Each row has a class, written after it.
[-135  -15  -48  112   97  -19  -77   -8   18    3  -19   15   52  -21
  -22  -49  106  -22   75  -26    1  -18    7  -65  -44   20    7   -1
  -33  110  -87   29    8  -22]
Goge
[  31   -6    7 -122   84   15   56   45   49 -109  -26  -61  -36   19
  -16  107    8   -7   30  -18   59  -58   54  -25   35   79   39  -16
   22  -23  -92   50  -64   10]
Tanop
[  -1   19  -79 -158   53  -69   16  -26    3  -48   34  101  -91  -29
   65   98  -49   12  -55   40  -12   28 -106   25   15  -63  -16   88
  149  -95   86  -26  -19 -181]
Nes
[   9  160  130   32   14  -77  -34    8  -29  -95  -79  -32   81   33
   12   19  -62   84  -47   74   69 -103   50    4  -26  -75  160  -21
   44   58    6 -141   92   31]
tize
[-63 -84 -38  81  54 -22 -53  -3  14   6 -45  20  -4  -1 -16 -42  66  35
  86  -3  15 -41  24 -53 -46  42 -15 -27 -31  55 -75 -41 -13  41]
Notus
[ -99   26  -80   60   48    1 -102   -9   18  -17  -37   21   43   26
  -15  -53   72   52    5  -24   14   -7   65  -72   12   49  -29   18
  -16   40  -75   61   23   51]
tize
[ -5 -70 -76  62  91 -13 -43 -46  68 -23 -18  53   5  24 -43 -63  21  29
  40 -30   9  10  12 -57  22  53 -11   5 -58  78  -9  46  11  13]
nivu
[ -60  225  -11  278   20  140  -54   38  -88   80 -121 -103  140  -61
 -162 -102   27   23  -31 -101   91   -3  106 -119   98  -30   40  -86
  -70   12 -148   47 -106  211]
tize
[ -97 -101  -26   61   88    4  -80  -23    3   25  -21   51   14  -57
   -9  -35   88   27   55  -49   47    9  -46  -65  -17   66   28   16
  -21   78  -56   33   27   -6]
Nes
[ -50   62  -85  -92  183  -38  -89   89  -39 -167    0  -18  -23   18
  -27    7   33   24   24   67   39  -26   42  -51   45   46   47    7
   12  -12  -26    7  -25    4]
Notus
[-170  203 -172   31   17  221  221  239  159   14   51    5  -15  -51
   24   33   73 -221  -72 -263   98  348  -62 -185 -157  -67 -216 -198
  114   51  -97   16 -208 -217]
Piva
[-32 -14 -55  35  84  -7 -23  20  22 -38 -20   2 -16 -30 -19 -85  60 -12
  99  -9  32  60 -37 -55 -27  68  12 -51 -69  60  -9 -20  29  61]
bena
[-29 -46 -11  61  77 -46  30 -20  38  73 -27  14  38  -7 -33 -39  84  -7
  55 -10  48  40  -7 -29 -29   0  20 -11 -37 102  22 -21  39  41]
bena
[ -64   -7  -15  -96   79  -66 -114    9   20 -109   23  -13   25   13
   13   18   -7   76  -16   58   23 -104   57  -25   25  107   59   60
   31  -22  -14   22    0   77]
tize
[ 271 -400  109  183   70  104  155  -73 -450 -243  -87  136 -344 -157
   61    0 -409  568 -192  125  -78 -335   -1  173  177 -114  524   80
  -89 -110   -1 -339  332  251]
Nes
[ 14 -79  26  37  44 -15  -1 -39  63  58 -18  53 -23 -51 -38   4  71  83
 -20 -60   5 -15  24   2 -20  34 -17  12 -36  56 -49  53  34  84]
Tanop
[-88 -78 -71 107  76 -13 -54  21  -1 -15 -30  29 -58 -30 -33 -20  57  51
  46 -16   9 -38  11 -58 -22  27 -37  -5 -41  54 -68 -26  -2  60]
Notus
[-36 -72 -64  57  68 -31 -63 -19  31 -29  -6  38  -6  -9 -13 -58  21  65
  55 -12  11 -12  21 -26   2  69   0   6 -56  82 -57   8   8  73]
nivu
[-329  418  215 -165  199   17 -107  272 -143 -332   77 -368   -3  -48
   46 -200  -10 -299  317  331   89  236 -191  -37 -208  -54  245 -281
   74  165 -132 -385  -52  -94]
Goge
[-459  135  -48  -39  103   95 -185  227  -66  246  140   55  -68 -172
   20    4  303   28   51  -47   31  381 -141  -80  -92  -83   10  146
  234   39 -120   66  -62 -114]
tibi
[ 118 -313  224 -216 -305  -62   31  -12  -52  197  173   -3 -436   53
  106  465 -198 -101  -33  178 -104  107 -358  407  102 -155  126  264
  511   53  -23  264  109 -136]
tize
[ 110   82 -124  -30  139   72   72   -7  -21  -72  -67  -26   37  -27
  -38 -110    1  -42  -41  -74   19   56   -7  -50   89  -28   99  -27
  -50  -28   60   60   27  -28]
ziz
[ 194 -217  -13 -114  273 -358    8 -466  308  189 -154   17  351  191
 -212  132  192  -19 -130 -223  -72  -88   65  -47  443  144   46  128
 -130  -10  -24  416  103  338]
ziz
[-43 -43   2 120  30 -14 -50 -27  18  69 -30  31  22 -21  -5   2  78  64
  43 -49  51   1  36 -17 -13  45  -6   3 -49  56 -71   8  -3  72]
bub
[-38 -91   2  54  90 -22 -47 -16  58  -7  24  16   0  37 -29 -26  26   8
  58   5  19   6   0 -53  -8  69  -7 -28 -25 112 -45  35  -8  41]
nivu
[  75 -218  -43 -113  190 -178   31 -100  -15  200   41  163  125   92
   37   86  243  -15    4  -23  -72  128  -69 -222   37    2   10   93
  -21  -52  168  175  -53  -60]
bena
[ -81  -14  -15  -63   96  -51  -80   74 -111 -136   72  -75  -42  -75
    2   -7   14  -23   72   70  -16   16    8   36   -5   54   32   -9
  -32   59  -45   92  -36   44]
Goge
[-86 -72   2 -95 103 -44 -25  10  35 -14  56  25  53 -11  -6  18  90  16
  46  -1   8   1 -49 -38  29  -3 142  77 121 -42 -61 -35 -36  28]
tibi
[  58    4  -32   10    7   32   15  -70   -8   38  -44  -24  111   -4
  -19   15  -82    8   17  -59    6 -116   37   37   76   16   87   76
   16  -29  -21   53   97   -5]
Piva
[-129  178  -83  246  584  108   -9  135   75  597  215  -16  -58  -13
 -314 -175    3  -34  307   93   16   -8   79  -59 -134    2  366 -402
   14  -38  127 -202   98 -254]
pogu
[  53 -223    6 -357  147  -46  -53 -333  297  -64  -18   38  -83    2
   98   51   87 -201   15 -144   10  340  -12 -104  147  189   84  311
  151  169   21  332  111  158]
bena
[-177  -98  -32   65  121   10 -102  -11  -16   24  -24    5   63  -34
  -27  -97   81   36   93  -16   38    0   21 -108   -7  100   14  -17
  -26  104  -83   13   44   59]
Piva
[  62 -144 -137 -243  -38  -36  -42   34  -14 -102   81   14 -165  -70
   88   92   26  -77   -5    5   -3   69  -54   23   51   91  -38  164
   90  -19   39  193  -86  108]
bena
[  -3 -117 -122 -560   46 -185 -173 -229   24 -337  109  -82   28   65
   31 -156  -81  171 -295  187 -116 -143  112  199  256    9  168  330
   22 -207   97  -15  199  393]
tize
[ -52  337  -51 -251  691  155  224 -286  405  425   92   83   -4 -323
 -303   52   66    5 -412 -278   35  -72  205    5  259   64  250  224
  263    6   36  411  -37  328]
pogu
[ 210   61   97  -30 -106   25  -42  278 -279 -459 -181 -219  -37   12
  -69 -212 -149 -340   31  266  138  178 -191  -37  -67 -218  161 -164
 -159  262  361    9 -104 -343]
Goge
[-174  228  -75   68  359  -44  118  -49  314  286 -168   55  317  -45
 -296  -58  386  -73 -212 -303  199   82  -42 -267  181  -76  103  -81
  -54   34  -50   83 -181  157]
bub
[-358  -86 -225  -62  272 -140 -222    7   86   17    1  170  -88 -145
   17  -81  146  268  -20    7  -31  -98   18 -136  -72   94  -89   52
  109 -100 -149 -102 -174   84]
Tanop
[ 42  16 103  14 163 -56  25 -12 -28  -9 -73  19  21   1 -32   5 -29 121
  -5  29  48 -47  66 -13   1  -5 152 -41 -23  51  45 -70  87   2]
Notus
[ 460  104  185 -354  124 -181  397 -289  367   27  -85   63    9  -67
  -31  306 -107 -152 -338  -99 -127 -310   81   22  -16  109   64   26
   12   35  193  295  -90  207]
tize
[ -1   4  60 -96 -15  24  23   2  32 -51  21 -98 -16  37  22  78  17 -76
 -35  21  -8 -98 -68 -17 -15   0  11 -15 118 -16 -63  28 -61  31]
ziz
[123  74  95 -53  62 -75 103 -82  58  97 -13  20   3 -14 -24 137 -25  15
 -36  24 -12   9  45  93 -29 -61 106  47  40  15  66  19   7 -52]
bub
[ 118  118  -38 -122  373  -31  132  -82  132  -82  -87  -54   55   35
 -150   -5   32  -89  -43  -36    5  -29   61 -102  118  -18  211  -53
  -68   26   -7   73   31   38]
Tanop
[ -92  167  133 -316  223 -135   11  -68   21  182    3   10  151  112
   88  303  246 -155  343   60  -70  188 -105  -66  -39   69  142   95
  238   51 -114  246   78 -370]
Piva
[-613  373 -310 -107  344   92 -316  196   38  -68  107 -321  111   30
 -122 -335  239 -215  -83   68   20   92   69 -190   95   44  -53 -138
    2   20 -418  -78 -225  426]
Goge
[  46  303   47  139  491   63  -48  -11  105  365  116  -94  662  324
 -109 -368   86   43  305   41  189 -438  160 -196   73  256  399 -298
 -284 -337  119 -424  282 -106]
bub
[ 138  -96  -54  -71 -338   15   60    4  -10   20  -34  -29 -153 -119
   -6  191    0 -109 -181 -190 -168   74 -118  133   -4  -47 -248   43
  -17   -3  -67  438 -179   97]
Goge
[ 899  131 -456  -95  163  225  296  -19  -21 -321  -47    5 -266   21
    0  173 -404 -288  356 -179 -346  112   -7   70  137  258  236 -133
 -323 -375   50  411   -3 -331]
bub
[-126  -91   40   76   53  -17  -36  -16   34   51   22   -8   25  -14
  -48  -16   86  -21   26   -5   -1   -2  -27  -10  -36   13   -3   -5
   -7  113  -48   56   -4   -7]
Goge
[  75    0  -96  -58  225  136  185 -169  312  340    7   88  381  148
  -90  -51  336 -192    5 -330    4  101  -68 -361   23  -40  197  -22
   78 -193   17  113  -98 -193]
ziz
[  21 -115  126 -198   47  -62   68  -93   45   -9   50   -3  -36  -81
  -21  107  -45  -41  -85   25   19  -60  -35   17   35   16   67   65
  170   45   54  105  -45  106]
Piva
[-315 -324 -218  264  361   22 -619  247 -490 -198   76  189 -318 -170
    8 -257  112  413   80  185  116 -188  198 -376   94  304  109  -27
 -174   54   22   18   34  326]
Goge
[-271   28 -273  199  261   -6  -15  -41  155  404  -49  290  211  -72
  -20  101  268  198  -91 -428   60   62   89 -411  -74 -155  -32   31
  299 -208 -146   87 -345 -132]
bena
[-125 -308   99   95  327    1 -360  -96 -108  -42  200  173   50  130
  -54  -98  105  352  126  209  111 -115  318 -185  106  342  127  104
   56   51   14   95  136  153]
tize
[ -64 -110  -81   73   13  -39  -35  -12   26   25  -34   42  -32  -34
   -2  -36   93   31   48  -51   27   30  -24  -51  -11   45  -65    8
  -44   73  -34   18   10  112]
bena
[-65 -71 -36  43  76 -46 -47 -17  52  24 -12  43 -58 -25 -37  13  58  24
  15   5  16 -44   3 -20 -11  25 -29  35  15  66 -28  -3   4  57]
Notus
[   6 -424  411  -60 -312 -213  102 -207  229  233  -10  126  -36  -95
  -27   35  133  -44 -456   90  106 -218 -286   71  -58  -71 -297  139
  130  281  355   40  -79  252]
ziz
[ -85   34  -83  -81  121  -20  -62   53   48  -14   64  -30  -38  -58
  -44    0   68  -74   43  -29   22   26  -22   37   25   26  143  -21
   71   48 -110   71  -10   67]
Goge
[ 219 -103  407  -47  150 -155   31 -431  162  110  -51   89  210   61
  -32  -64   64  147  -68  171  -25 -429  206  -97  -46  216  173  -20
  -84   70   53 -138   49  447]
bub
[  33  -38  -58  137   69    6  -70   57 -157  105  -37   12   94   10
   -6    2  -93  173  -29  -54   31    5   73  109   55 -103  -37  127
  -25   -6   82  195  110 -270]
Tanop
[ -26  -88 -129 -126 -144  109  162  296   68  210  212   59   27  171
    6  274  137   21 -248 -139  -12  120 -209  161   76 -119   35   41
  263 -165 -187  187 -104 -141]
tize
[-113  -30  -87   76  166   -1  -75  -39   18   34  -23   60   27  -54
  -24  -57   76   26   37  -38   50   -9    9  -79   14   67   13   31
  -33   68  -43    4   31    3]
Nes
[-255   56  255 -462  155  -34  -42  105  191   48  158 -144 -203 -195
 -145  282  245 -181 -163  -13   69  303 -233  124   96  201   13   71
  199  239 -142  464  -95  261]
Nes
[ 298  127 -123   86  330  -33  207   46   82  292  -14   45  438  298
  -29   67   81 -265  270 -205  167  -32 -267  115  329 -117  539   88
  -66  -33  164   86  568 -607]
Goge
[-594  105 -130 -235  470 -118 -224  -26  312  223   93  -14  263   82
   21 -186  465 -219  310  -90  106  331  -21 -357 -168  169  -58 -178
  153  107 -215    7 -137 -165]
Nes
[-104  -25  -40  125  130  -11  -41    7   33   27  -59   14    6  -26
  -78  -55   81   25   45  -44   41   -1   10  -75  -20   -6    4  -39
  -37   93  -59  -11    4   34]
Notus
[-220 -159 -595 -100  246  113 -408   48  -87    7   68  281  111 -164
  165 -416  333  -59    9 -171   33  134  -35 -482   84  235 -142  227
  -26 -116   41  240 -189  109]
Piva
[-220 -395  129 -121 -109  -57   15   95   12   27  293 -195 -556 -261
   27  254 -251 -102   76   11  -56  165 -390  516   35  -20 -110  129
  270  155  -97  233  146   74]
Notus
[ 423 -385  339 -507 -111 -169  337 -466  343  -19   29    5  202  141
  145   67  113 -662  172   29 -220  224 -367 -192 -220   23  -56   23
  105  138  300  294 -154 -255]
Piva
[-510 -180   28   -8  127   33 -259  316 -130 -411   85 -136  -76   13
  321 -156  -66  360  154   41  103 -112   74 -139 -223  283   38 -245
    1  -36 -443 -509   -2  249]
Notus
[  74  -53  -34   -9   72  -58   41  -42   34  -25  -47   52  -52  -91
  -13   56  -85   83  -50  -65   74 -196  108    0    4    8   15  -25
   37   -3  100   -5  -45   44]
pogu
[ -71  -68 -191 -159  143   38  -73   34   32 -119   66  -18 -116  -60
   50   72   23  -50  129  -93  -15   96   15  -84   40  118   53  103
   72  -23 -128  184 -110    5]
nivu
[ 334  435  104  -39  223  -47   81 -219  247  233    5   36   23 -158
 -369  -74 -370  274 -336   11   20 -545  288  282  185  186  -12 -105
 -137 -193  379  123  149  270]
nivu
[-35 -41 -11  90  91 -23 -28 -76  31  69 -23  55 -26 -40  13   1  71  26
  86 -31  27  43  38 -48 -29  32  24  26 -19  64 -35  -4   9  26]
bub
[ -54  154  -35  -95  265   72  -98  -98   85 -103 -114 -137  144   71
  -58  -24   98 -165  237  -39  105   76  192 -226  139  253   51   33
  -22  128 -193  244 -134   73]
nivu
[-209 -372  -37   16 -123  142  -97  153 -347   54  132  203  -86  231
  224  178  151  536  236  137 -109  144  151    1  -55   48  128  173
  189 -229 -314 -176   79 -261]
tibi
